Each row has a class, written after it.
58,24,-323,-224,277,-67,-106,23,1,182,209,-122,201,193,-346,-193,-193,-190,-122,-13,91,160,-113,44,-57,26,48,-196,-245,197,207,239,-132,98,267,108,-270
Devub
630,-30,-15,349,-450,26,62,-6,24,-360,-82,-33,-154,-200,161,64,612,-7,-162,210,-38,-365,-166,160,158,-42,136,39,-241,235,242,-79,-20,74,139,-137,-518
kina
-256,-45,-254,26,238,-89,46,131,211,-216,-46,100,160,164,-20,131,-374,-19,-78,-282,-121,-342,244,-336,-143,-101,-97,-110,-149,-14,-260,227,192,-41,76,-17,38
bima
269,-58,-272,-206,131,-129,-20,-113,-199,44,72,-48,159,176,-171,-165,195,-113,-77,245,8,-204,-153,109,7,22,140,-113,-265,180,359,17,-146,138,230,-74,-356
vog
14,13,-188,24,-50,-30,-110,327,220,-204,59,74,-61,17,184,90,-59,-79,45,-240,403,-232,132,-238,-147,-195,-687,129,-45,60,-51,50,64,-110,-70,-69,306
Rema
-238,1,-272,-36,300,-50,-32,142,77,-199,-51,108,202,271,-26,119,-314,-32,-37,-168,-94,-279,259,-277,-118,-63,-162,-79,-137,-59,-213,204,117,3,135,-30,10
kina
334,120,204,133,-194,81,-10,81,70,-210,-83,-187,-169,-125,-89,-1,374,3,-185,54,-79,52,-140,71,94,-30,-35,113,-178,99,130,32,30,95,61,5,-153
luze
460,-130,-382,127,-324,-67,-45,221,52,-483,45,279,-51,-89,443,117,477,-39,120,39,422,-809,34,-176,-27,-223,-414,-17,-70,209,176,-147,-9,-84,-127,-409,-109
Devub
285,35,-328,287,-208,-19,5,228,-246,-114,5,-32,-106,48,144,4,235,-63,-10,129,-16,-140,-159,-14,91,297,156,46,84,-205,70,-28,-267,-119,56,-201,-413
bima
57,-46,-306,-192,226,-152,-23,22,-50,97,66,-90,178,169,-296,-188,-71,-157,-111,120,-34,56,-110,82,8,71,95,-207,-273,198,210,223,-124,23,268,62,-291
Rema
-130,231,-79,102,205,47,28,438,-8,61,53,-249,-33,118,-39,-77,-146,-89,-100,-191,-67,441,-137,-33,51,230,-151,232,141,-411,-89,125,-75,-84,97,234,99
vog
-31,210,-146,115,84,119,-17,304,9,93,56,-169,-53,111,-116,-60,-161,-64,-158,-258,-90,361,-99,-72,-51,202,8,127,86,-329,-54,151,-118,26,96,65,-82
luze
249,-135,-366,-21,-220,-6,-44,240,201,-248,-11,236,-79,44,265,39,226,-37,28,-148,389,-380,81,-166,-141,-309,-500,44,-61,131,81,-53,30,49,-112,-156,71
daf
134,85,-325,292,-38,16,66,333,-147,-75,16,-77,-25,66,77,36,29,-96,-45,-55,-39,9,-132,-83,51,286,8,145,75,-283,6,90,-183,-132,101,-86,-214
kina
-172,-153,-380,39,124,-123,67,106,99,-251,-142,247,162,233,8,147,-285,-84,-29,-100,-149,-367,201,-314,-73,-73,-123,-61,-184,19,-191,174,115,-128,88,-39,-24
daf
37,-29,-292,-113,242,-128,-60,41,3,100,116,-107,207,114,-318,-156,-80,-143,-156,-8,-41,20,-88,-10,-75,128,93,-200,-260,236,172,239,-85,3,275,56,-321
Rema
680,-120,-7,367,-507,-28,78,-51,-147,-354,-196,31,-183,-179,156,60,753,-12,-152,430,-90,-482,-165,193,91,-32,208,37,-264,274,275,-186,-62,105,74,-214,-579
luze
244,111,171,88,-94,79,-75,36,66,-85,67,-245,-166,-142,-92,25,204,4,-211,-76,8,154,-131,121,2,-14,13,23,-260,229,19,183,99,146,164,123,-171
vog
-363,214,411,10,-60,-205,-153,-222,14,-12,95,-47,-39,-76,5,-5,-199,58,-134,-277,-310,-146,180,-213,41,110,124,-341,69,268,-97,-20,171,-183,36,-87,-188
par
160,-53,58,182,-467,-187,-75,-334,-195,-237,-126,292,-82,-126,239,125,317,62,11,179,-122,-688,119,-154,88,94,212,-307,66,354,74,-284,-54,-158,-97,-403,-512
bima
575,6,61,313,-454,8,38,-59,-91,-288,-206,-88,-187,-110,133,43,659,-20,-163,368,-88,-329,-199,202,176,-29,120,111,-271,194,250,-100,-84,134,69,-110,-450
bima
-107,296,538,8,188,60,-38,301,355,25,119,-473,-160,-130,-262,-80,-212,-30,-365,-477,-178,578,-95,-87,-8,-28,-198,148,-136,16,-71,277,279,67,61,285,233
luze
64,-74,-288,60,-161,-90,-61,228,141,-242,37,114,-77,10,252,59,94,-6,101,-133,340,-481,209,-154,-146,-182,-520,-25,-62,135,11,-10,33,-82,-130,-168,109
luze
480,-216,-509,-68,-175,-139,-34,-142,-148,-61,-26,101,73,175,-87,-138,335,-82,-24,366,132,-445,-177,176,-54,42,198,-237,-275,325,322,-22,-242,101,179,-159,-611
par
86,32,-92,14,-70,7,-63,387,265,-199,87,-28,-108,-86,238,16,10,-29,-54,-315,338,-163,30,-224,-87,-269,-526,84,35,28,17,34,115,-3,-118,-52,251
par
189,96,-299,214,-110,75,-44,266,-136,-51,47,-45,-131,70,70,-17,199,-58,-27,-19,-32,148,-147,6,71,199,97,92,77,-228,57,39,-192,-37,107,-49,-234
kina
-84,82,193,153,-247,-171,-68,-280,-142,-159,-60,64,-38,-71,162,90,79,62,-66,-31,-189,-491,180,-205,83,165,142,-292,113,208,-18,-181,10,-212,-76,-309,-356
par
-100,157,-170,42,127,48,-34,391,-9,78,95,-92,-28,142,-146,-55,-209,-67,-82,-253,-86,491,-107,-122,-30,212,-50,47,138,-333,-116,157,-134,-83,190,128,-8
Devub
32,208,-115,205,-37,82,34,270,-150,-4,-47,-143,-89,113,18,-35,27,-40,-28,-28,-119,264,-131,-25,127,240,-70,288,153,-394,-70,18,-138,-65,1,57,-13
daf
202,133,261,236,-137,-23,-89,114,60,-176,31,-306,-146,-176,-47,14,169,-59,-222,-30,-86,85,-112,-1,82,60,27,103,-183,112,68,197,123,59,153,-13,-158
Devub
-316,204,-223,79,-266,-40,86,-179,480,103,16,-75,-169,-75,-55,-50,-553,-13,-134,-294,-99,-3,235,-71,-36,-183,-487,-28,70,205,-224,79,256,-266,43,436,110
Devub
-321,182,345,107,-65,-200,-44,-167,-60,-46,31,-26,30,-122,64,33,-149,66,-107,-191,-348,-234,164,-185,104,198,143,-355,146,173,-106,-61,97,-233,-36,-155,-170
Rema
59,35,-64,-15,-111,-21,29,386,343,-194,104,103,-39,-39,163,-9,-60,27,-2,-344,188,-141,94,-250,-92,-301,-600,130,110,-60,-10,-28,164,-19,-99,-73,326
Devub
198,-2,-261,35,-199,7,-8,311,329,-269,81,200,-72,-76,215,31,92,-12,-36,-249,283,-347,85,-235,-84,-320,-547,50,60,87,92,-100,127,-9,-127,-171,114
mer
-368,218,347,77,29,-226,-119,-96,28,-53,147,-64,-35,-73,-18,77,-267,54,-91,-320,-279,-94,273,-244,-47,224,-19,-378,108,228,-191,6,165,-264,34,-132,-138
par
-227,269,-66,116,168,121,-131,244,-141,232,115,-298,-65,143,-149,-35,-265,-93,-75,-176,-41,590,-57,-74,21,326,-39,218,110,-388,-131,223,-168,-63,111,119,80
Rema
-290,221,-282,-21,-253,4,26,-366,353,101,9,-69,-149,-66,-56,-44,-466,67,-67,-215,-49,-143,250,-66,6,-98,-483,24,69,236,-202,19,277,-228,-51,389,136
vog
665,-122,-19,344,-566,-33,20,-51,-143,-379,-148,149,-112,-175,184,33,822,-17,-77,454,-139,-503,-272,214,134,-22,259,37,-203,276,280,-202,-72,20,117,-195,-577
par
45,-37,-299,-110,131,-123,-62,105,61,82,227,-121,161,108,-300,-159,-143,-135,-162,-80,15,94,-50,1,-116,59,111,-336,-166,146,129,217,-104,67,305,-8,-320
Devub
212,6,-376,-133,121,-137,-19,-56,-76,33,144,-112,144,136,-262,-180,42,-113,-100,110,69,-146,-80,80,-36,87,54,-233,-269,283,224,125,-110,72,207,10,-418
luze
205,69,-239,151,-37,73,-6,262,-233,16,-61,-185,-103,172,7,-44,174,-30,-42,89,37,164,-189,19,27,270,12,231,70,-326,7,27,-229,28,18,-31,-138
kina
-51,194,-6,175,159,94,85,351,-129,132,11,-269,5,151,-123,-70,-89,-60,-142,-148,-259,427,-204,16,83,273,158,152,110,-456,12,121,-196,28,105,77,-56
daf
535,-251,-519,118,-550,-119,-17,149,63,-479,-96,436,-88,-53,439,126,475,-7,136,196,441,-899,48,-126,-93,-259,-488,-14,-41,242,180,-245,-53,-95,-92,-392,-204
mer
144,235,416,131,-75,50,-106,105,140,-104,86,-331,-128,-170,-91,-26,112,-34,-271,-199,-64,265,-135,55,59,-52,-72,150,-194,155,-12,160,196,81,133,186,-49
kina
223,-132,-308,12,-173,-36,-55,300,199,-319,42,173,-85,-54,303,96,180,-3,64,-200,435,-538,146,-220,-154,-243,-574,-4,-59,131,69,-42,82,16,-164,-265,140
Devub
257,-136,-255,126,-249,-70,21,243,110,-313,-99,205,-68,-21,324,108,294,10,61,-6,316,-550,95,-176,-96,-201,-499,111,-39,65,100,-164,3,-13,-147,-252,63
mer
-243,-56,-265,85,225,-112,-10,175,182,-209,-42,150,162,188,26,109,-322,-56,-83,-240,-194,-318,240,-330,-116,-119,-34,-139,-127,-18,-180,177,131,-51,134,-10,-28
bima
-7,-105,-404,-111,89,-85,-26,15,-13,-282,-113,251,143,230,20,119,-156,9,-4,-1,20,-493,180,-219,-166,-171,-125,-56,-246,68,-167,134,136,40,82,-178,-91
mer
7,52,74,173,-292,-214,-99,-299,-192,-186,55,227,-30,-61,135,111,208,65,50,70,-148,-558,180,-122,44,147,126,-385,18,371,4,-240,-33,-221,-11,-369,-417
mer
-335,53,-304,-87,300,-57,-61,110,72,-133,64,104,201,265,-118,133,-578,-63,-53,-290,-36,-119,251,-347,-139,-62,-172,-98,-166,-24,-316,323,181,-32,151,-6,79
Devub
-115,96,-19,-21,29,-19,-16,437,473,-159,50,37,-55,-53,63,2,-271,-5,-164,-540,160,11,135,-360,-130,-220,-695,69,76,17,-95,88,244,-45,-21,39,382
Rema
143,-105,39,154,-433,-249,-122,-357,-278,-257,-77,278,-111,-59,252,131,401,47,50,259,-159,-676,189,-53,57,131,238,-430,-16,386,95,-258,-52,-119,-30,-452,-529
par
292,-227,-407,42,-272,-130,-44,175,94,-352,-68,260,-64,52,374,56,370,-27,141,110,334,-717,84,-147,-55,-192,-452,-8,-41,173,174,-158,-23,-103,-148,-244,-13
par
146,-28,-234,-89,125,-101,-64,40,-12,20,102,-30,151,89,-218,-146,51,-129,-124,2,-10,-81,-92,-36,-18,28,37,-183,-184,203,232,87,-92,78,171,-39,-257
Devub
292,-69,-380,-74,15,-117,-9,-101,-168,4,68,6,143,134,-200,-134,188,-125,-109,260,-14,-288,-102,101,-18,54,173,-250,-318,303,323,70,-180,149,231,-152,-515
luze
256,131,252,187,-129,34,-33,165,108,-151,67,-242,-156,-109,-99,33,237,-30,-197,-62,-60,198,-158,60,69,31,-20,12,-192,152,74,130,33,35,175,50,-157
Devub
293,-104,-336,0,-224,-40,-37,152,144,-336,-17,225,-93,-37,288,139,206,-32,100,-23,424,-536,137,-195,-88,-223,-563,48,-72,171,111,-119,28,-57,-87,-246,45
kina
-455,179,234,-135,427,-16,-28,527,437,16,165,-177,-6,38,-89,-27,-580,-69,-104,-683,92,376,111,-359,-99,-135,-690,182,86,-132,-192,277,343,-41,-40,264,712
daf
77,220,411,158,-34,83,-86,154,167,-33,77,-343,-123,-128,-155,-25,29,-36,-267,-228,-181,391,-165,25,90,31,5,137,-137,72,-1,210,134,60,108,197,-26
daf
-366,403,504,-101,344,105,-28,221,251,191,195,-509,-56,-64,-355,-88,-407,15,-309,-488,-218,801,-66,-25,56,118,-154,111,-87,-75,-195,370,286,85,138,398,295
Rema
-45,-45,151,181,-286,-290,-108,-336,-224,-227,-87,151,-52,-140,223,92,159,53,21,147,-187,-724,243,-151,6,182,169,-348,14,388,-74,-143,66,-232,-76,-359,-409
luze
283,-201,-498,-40,174,-166,13,58,-97,55,108,-41,172,209,-160,-165,88,-164,-72,191,24,-169,-47,154,-38,40,183,-275,-304,215,332,129,-217,121,234,-94,-458
kina
139,-44,199,243,-480,-264,-37,-339,-237,-346,-108,121,-88,-158,281,106,462,103,14,257,-229,-813,85,-57,133,179,271,-406,41,358,55,-312,-18,-282,-72,-408,-498
Devub
-75,139,63,-49,34,13,-36,419,355,-172,153,60,-17,-101,109,29,-147,-44,-61,-463,216,-62,32,-305,-127,-252,-605,56,92,34,-58,7,168,-108,-43,67,349
luze
-343,265,-302,28,-171,-22,22,-358,272,158,5,-117,-88,-45,-118,-27,-464,5,-40,-123,-60,-81,227,-49,-30,-24,-463,45,2,241,-196,56,184,-312,48,413,93
Rema
-286,327,-28,115,242,180,28,456,81,178,70,-297,-73,79,-176,-103,-258,-15,-133,-412,-99,643,-73,-73,-34,179,-36,154,189,-491,-174,209,-116,32,107,236,113
luze
-448,284,378,-22,160,-154,-100,-122,-25,-24,139,-82,18,-33,-105,50,-312,48,-115,-334,-290,17,246,-271,72,189,-19,-303,88,168,-199,62,191,-171,-3,-110,7
vog
-590,431,489,-30,180,-92,-68,-43,185,10,105,-152,-25,-70,-179,54,-448,99,-183,-578,-291,121,255,-346,6,158,-217,-287,111,166,-272,98,274,-136,14,25,128
Devub
129,30,-121,2,-140,12,-32,302,285,-222,48,105,-64,-57,220,38,-44,-45,-58,-303,324,-293,60,-296,-120,-323,-597,142,24,67,0,2,129,-22,-164,-118,261
luze
169,-159,-266,-155,77,-168,-81,-16,-63,21,34,52,181,145,-210,-182,59,-114,-142,130,-44,-225,-102,36,-49,40,144,-290,-242,287,227,131,-103,118,238,-95,-384
Rema
95,-92,-319,-104,161,-178,-63,40,11,91,111,-129,122,151,-259,-176,-41,-174,-165,51,-15,-8,-85,-13,-53,86,118,-223,-232,234,266,176,-116,13,248,-9,-356
kina
6,-156,-420,39,60,-153,37,63,-24,-293,-87,259,183,233,76,144,-159,-51,-11,27,-87,-558,162,-225,-117,-69,-32,-101,-209,52,-136,146,101,-55,109,-194,-156
Rema
-230,122,-351,157,-385,-67,68,-324,299,147,-13,-27,-156,-25,-17,-24,-404,-7,-37,-122,-98,-123,227,11,-38,-100,-306,-11,53,184,-106,5,117,-265,59,371,-67
par
-20,-212,-473,83,42,-123,-38,76,-42,-323,-131,244,146,230,182,159,-59,-31,62,85,17,-745,183,-222,-138,-59,-35,-110,-219,93,-130,127,36,-77,33,-216,-200
par
-433,308,467,-8,168,-136,-89,-123,23,-30,87,-187,35,-43,-98,-9,-274,64,-135,-333,-324,-21,143,-222,126,206,116,-278,110,124,-105,32,173,-236,-42,-64,-62
par
117,-30,-188,185,-162,-9,0,337,286,-222,-47,61,-94,-34,316,60,147,-30,-15,-227,230,-308,97,-167,-105,-241,-493,106,33,-3,45,-73,17,-70,-144,-38,149
par
